Here is a tiny trained network, its code and every weight. The questions are about switching its units off for an input and a target symbol, where a switched-off unit gives its printed mean instead of its output.

import numpy as np


def w(rows, s, z=0):
    codes = np.array(rows[::2]) - 128.0
    scale = np.full(codes.shape[1], s)
    scale[-1] = z or s
    return codes * scale


def norm(h):
    return h / np.sqrt((h * h).mean(-1, keepdims=True) + 1e-5)


def f(y):
    return np.maximum(y, 0)


def softmax(a):
    e = np.exp(a - a.max(-1, keepdims=True))
    return e / e.sum(-1, keepdims=True)


def log_softmax(a):
    a = a - a.max(-1, keepdims=True)
    return a - np.log(np.exp(a).sum(-1, keepdims=True))


def net(x, mask):
    ids = ['ΓΞΣαβεζημω'.index(c) for c in x.split()]
    T = len(ids)
    res = E[ids] + P[:T]
    u = 0
    for l in range(2):
        q, k, v = (norm(res) @ M[l].T for M in (Q, K, V))
        z = softmax(np.where(np.tri(T) > 0, q @ k.T / 3**0.5, -1e9)) @ v
        res = res + np.where(mask[u], z, O[l][:, -1]) @ O[l][:, :-1]
        u += 1
        y = f(norm(res) @ A[l][:, :-1].T + A[l][:, -1])
        res = res + np.where(mask[u : u + 8], y, B[l][:, -1]) @ B[l][:, :-1]
        u += 8
    return log_softmax(norm(res)[-1] @ U[:, :-1].T + U[:, -1])


Q, K, V, O, A, B = {}, {}, {}, {}, {}, {}
E = w([
[139,119,95,138,140,177,51,147,94],'Γ',
[104,95,73,118,116,79,5,147,131],'Ξ',
[139,160,128,142,149,49,115,181,181],'Σ',
[92,156,90,142,89,69,139,115,98],'α',
[142,199,118,72,161,161,138,183,100],'β',
[160,157,147,111,100,142,72,166,128],'ε',
[152,143,31,125,119,143,82,99,148],'ζ',
[107,123,157,48,105,105,149,106,209],'η',
[68,57,168,110,175,153,138,139,156],'μ',
[125,158,60,94,164,138,174,149,133],'ω',
],0.024)
P = w([
[148,54,102,145,83,152,94,246,212],'0',
[109,105,86,138,125,122,76,219,177],'1',
[119,123,99,131,153,108,87,196,155],'2',
[117,125,107,127,157,100,78,178,133],'3',
[119,124,115,132,158,95,76,157,129],'4',
[118,143,126,131,160,97,82,146,113],'5',
[120,151,122,141,166,105,88,125,108],'6',
[121,159,122,145,168,105,99,110,106],'7',
[124,163,125,150,172,110,94,96,103],'8',
[123,176,134,153,179,121,103,87,98],'9',
[125,174,129,152,183,122,110,72,96],'10',
[137,189,133,152,194,120,119,72,106],'11',
],0.011)
Q[0] = w([
[204,2,225,120,63,149,218,140,138],'0.h1',
[54,155,135,115,181,95,118,174,137],'0.h1',
[78,42,161,132,78,196,213,135,136],'0.h1',
],0.0091)
K[0] = w([
[208,176,62,199,64,139,118,255,87],'0.h1',
[84,161,217,41,191,104,160,95,94],'0.h1',
[109,112,43,126,110,79,109,194,93],'0.h1',
],0.009)
V[0] = w([
[219,82,138,114,214,85,148,59,131],'0.h1',
[2,110,223,96,107,151,168,97,162],'0.h1',
[43,58,166,238,212,148,169,158,53],'0.h1',
],0.0061)
O[0] = w([
[66,136,88,132,136,105,96,148,138,68],'0.h1',
[164,120,124,9,195,61,140,119,172,177],'0.h1',
[156,74,121,195,201,65,133,145,107,3],'0.h1',
],0.014,0.0054)
A[0] = w([
[62,138,177,229,145,183,96,145,156,110],'0.n1',
[168,34,225,67,232,199,144,198,196,119],'0.n2',
[123,186,129,104,108,2,160,102,69,83],'0.n3',
[46,96,139,43,126,127,120,110,209,155],'0.n4',
[197,152,98,208,219,55,48,174,164,161],'0.n5',
[97,196,113,130,157,165,228,171,182,254],'0.n6',
[117,131,150,158,80,97,199,24,33,88],'0.n7',
[173,93,26,37,123,33,168,215,123,14],'0.n8',
],0.0074,0.0037)
B[0] = w([
[136,66,194,98,111,103,151,126,119,189],'0.n1',
[197,113,83,154,134,83,124,45,95,185],'0.n2',
[221,192,176,142,213,132,159,86,164,228],'0.n3',
[143,104,76,181,61,149,132,168,163,254],'0.n4',
[62,140,194,151,115,129,136,183,4,216],'0.n5',
[99,14,83,111,77,136,143,168,35,243],'0.n6',
[204,152,97,254,183,77,113,190,148,175],'0.n7',
[166,77,129,95,141,229,52,151,117,214],'0.n8',
],0.0095,0.0066)
Q[1] = w([
[177,249,88,141,71,178,140,130,165],'1.h1',
[171,163,121,225,114,61,163,191,134],'1.h1',
[135,201,103,178,105,127,97,90,162],'1.h1',
],0.012)
K[1] = w([
[181,173,115,98,32,121,156,92,139],'1.h1',
[129,133,144,244,40,76,202,171,129],'1.h1',
[108,210,85,145,94,113,82,83,110],'1.h1',
],0.011)
V[1] = w([
[128,171,130,212,192,135,121,67,117],'1.h1',
[179,56,140,155,114,14,125,71,142],'1.h1',
[155,82,149,187,42,176,254,108,45],'1.h1',
],0.0062)
O[1] = w([
[173,71,94,90,1,219,120,177,120,1],'1.h1',
[58,81,126,100,153,124,42,132,163,92],'1.h1',
[204,209,82,159,221,205,110,187,183,179],'1.h1',
],0.0078,0.0051)
A[1] = w([
[154,178,121,128,227,71,142,149,119,112],'1.n1',
[85,148,106,14,101,100,93,191,93,253],'1.n2',
[147,107,160,105,204,166,93,132,100,64],'1.n3',
[176,189,146,133,138,178,153,139,136,36],'1.n4',
[65,120,132,42,137,131,156,131,245,122],'1.n5',
[124,10,148,161,246,110,138,118,116,8],'1.n6',
[24,98,173,139,105,14,149,85,134,184],'1.n7',
[184,105,108,143,77,178,151,123,187,128],'1.n8',
],0.012,0.0045)
B[1] = w([
[124,125,125,105,127,142,140,43,98,194],'1.n1',
[151,104,119,101,91,87,144,126,134,253],'1.n2',
[98,74,109,132,97,176,98,138,112,155],'1.n3',
[158,135,139,107,150,91,91,108,108,162],'1.n4',
[248,155,122,107,81,130,142,158,110,195],'1.n5',
[132,120,125,115,143,74,67,134,46,166],'1.n6',
[160,183,116,100,150,148,176,49,86,168],'1.n7',
[67,97,129,88,133,71,113,128,135,166],'1.n8',
],0.016,0.014)
U = w([
[164,67,175,188,115,247,121,127,155,145],'Γ',
[102,80,67,161,156,182,201,140,146,113],'Ξ',
[83,36,154,101,179,131,103,76,106,54],'Σ',
[43,161,96,118,108,189,108,91,153,88],'α',
[118,132,109,66,102,90,189,90,192,95],'β',
[155,186,123,114,135,158,144,71,57,205],'ε',
[144,79,104,124,67,128,78,209,97,210],'ζ',
[85,127,218,173,124,122,207,156,117,129],'η',
[140,177,90,206,189,105,122,136,168,94],'μ',
[107,169,221,100,128,158,62,133,165,4],'ω',
],0.012,0.0043)

Each question gives the input, a string of symbols that net reads in full, and the target symbol t.
The units are the heads (3 rows each of Q, K, V and O) and the neurons (one row each of A and B). Each row of codes is followed by its name. A weight is (code - 128) times the scale printed after its matrix; where a second scale follows, it is the last column's (O, A, B and U).
mask holds one flag per unit, layer by layer, with each layer's heads first. A switched-off unit (its flag False) gives its mean, the last column of its rows in O or B, instead of its output. The means were averaged over made-up inputs and are rounded, as every weight is.
A unit's drop is (log p(t) with every unit on - log p(t) with that unit switched off) / (log p(t) with every unit on - log p(t) with every unit switched off).
The circuit of an input: a set's keep is (log p(t) with only the set's units on - log p(t) with every unit switched off) / (log p(t) with every unit on - log p(t) with every unit switched off). Starting from the 12 units with the biggest drops (on a tie, the unit counted first), units are removed one at a time, each time the one whose removal leaves the highest keep (on an exact tie, the one counted first), for as long as the keep stays at least 0.8.
units of the circuit, in order: the units of the circuit, biggest drop first
most important unit: the unit with the biggest drop
top k neurons: the k neurons with the biggest drops, biggest first
top k neurons in layer l: the k neurons of layer l with the biggest drops, biggest first
input α α α α α β, target ζ: units of the circuit, in order -> [0.h1 0.n3 1.n7]
input η α ε α ε α Σ Ξ μ ω ζ, target Σ: top neuron -> [1.n5]
input Σ α α α μ ζ ε, target Σ: units of the circuit, in order -> [0.h1 1.n5]
input Σ ω α, target μ: top 2 neurons -> [1.n2 1.n5]
input α Σ α μ ω, target Σ: units of the circuit, in order -> [0.h1 1.n5]
input α α η, target ζ: units of the circuit, in order -> [0.n4 1.n1]
input Σ β ω ε β α ζ Σ Ξ β μ, target ζ: top 2 neurons -> [1.n6 1.n1]
input η α α ω μ α η ω α ε Γ, target β: units of the circuit, in order -> [0.h1 1.h1 1.n2]
input η ζ η μ α η ω, target β: top 3 neurons in layer 1 -> [1.n2 1.n6 1.n3]
input α Σ α α Σ Σ α α ζ Ξ β, target ζ: top 3 neurons in layer 1 -> [1.n7 1.n1 1.n3]
input Γ α α η α Σ α α α ε α β, target β: units of the circuit, in order -> [0.h1 1.n2]
input Σ ε η α α, target β: top 2 neurons in layer 1 -> [1.n2 1.n6]
input ζ Γ β α α α Σ, target η: units of the circuit, in order -> [0.h1 0.n5 1.n5 1.n6]
input α α α ζ α β ε α ε Γ, target Γ: top 2 neurons -> [1.n2 1.n6]
input Γ ω ε α α α ε β α ζ, target α: top 4 neurons in layer 1 -> [1.n5 1.n2 1.n8 1.n6]
input μ Σ α ε η α α Σ ω, target ζ: most important unit -> 1.n5
input ε η β μ α α α α Σ Γ, target Σ: top 2 neurons -> [1.n5 0.n4]
input Σ Σ ζ, target α: units of the circuit, in order -> [0.h1 1.n5 1.n2 1.n8]
input β ω α η Ξ β ε μ, target ζ: top 3 neurons in layer 1 -> [1.n6 1.n1 1.n7]
input β η α α α Γ ε μ ω Σ, target Σ: most important unit -> 0.h1
input α α ε α α ω, target Ξ: top 3 neurons in layer 1 -> [1.n5 1.n6 1.n4]
input Σ α Ξ α ε, target ω: top 2 neurons -> [0.n6 1.n5]
input Σ β α Σ α ε, target ω: top 2 neurons in layer 0 -> [0.n6 0.n4]
input α α Ξ μ μ α, target Σ: top 2 neurons in layer 0 -> [0.n8 0.n3]
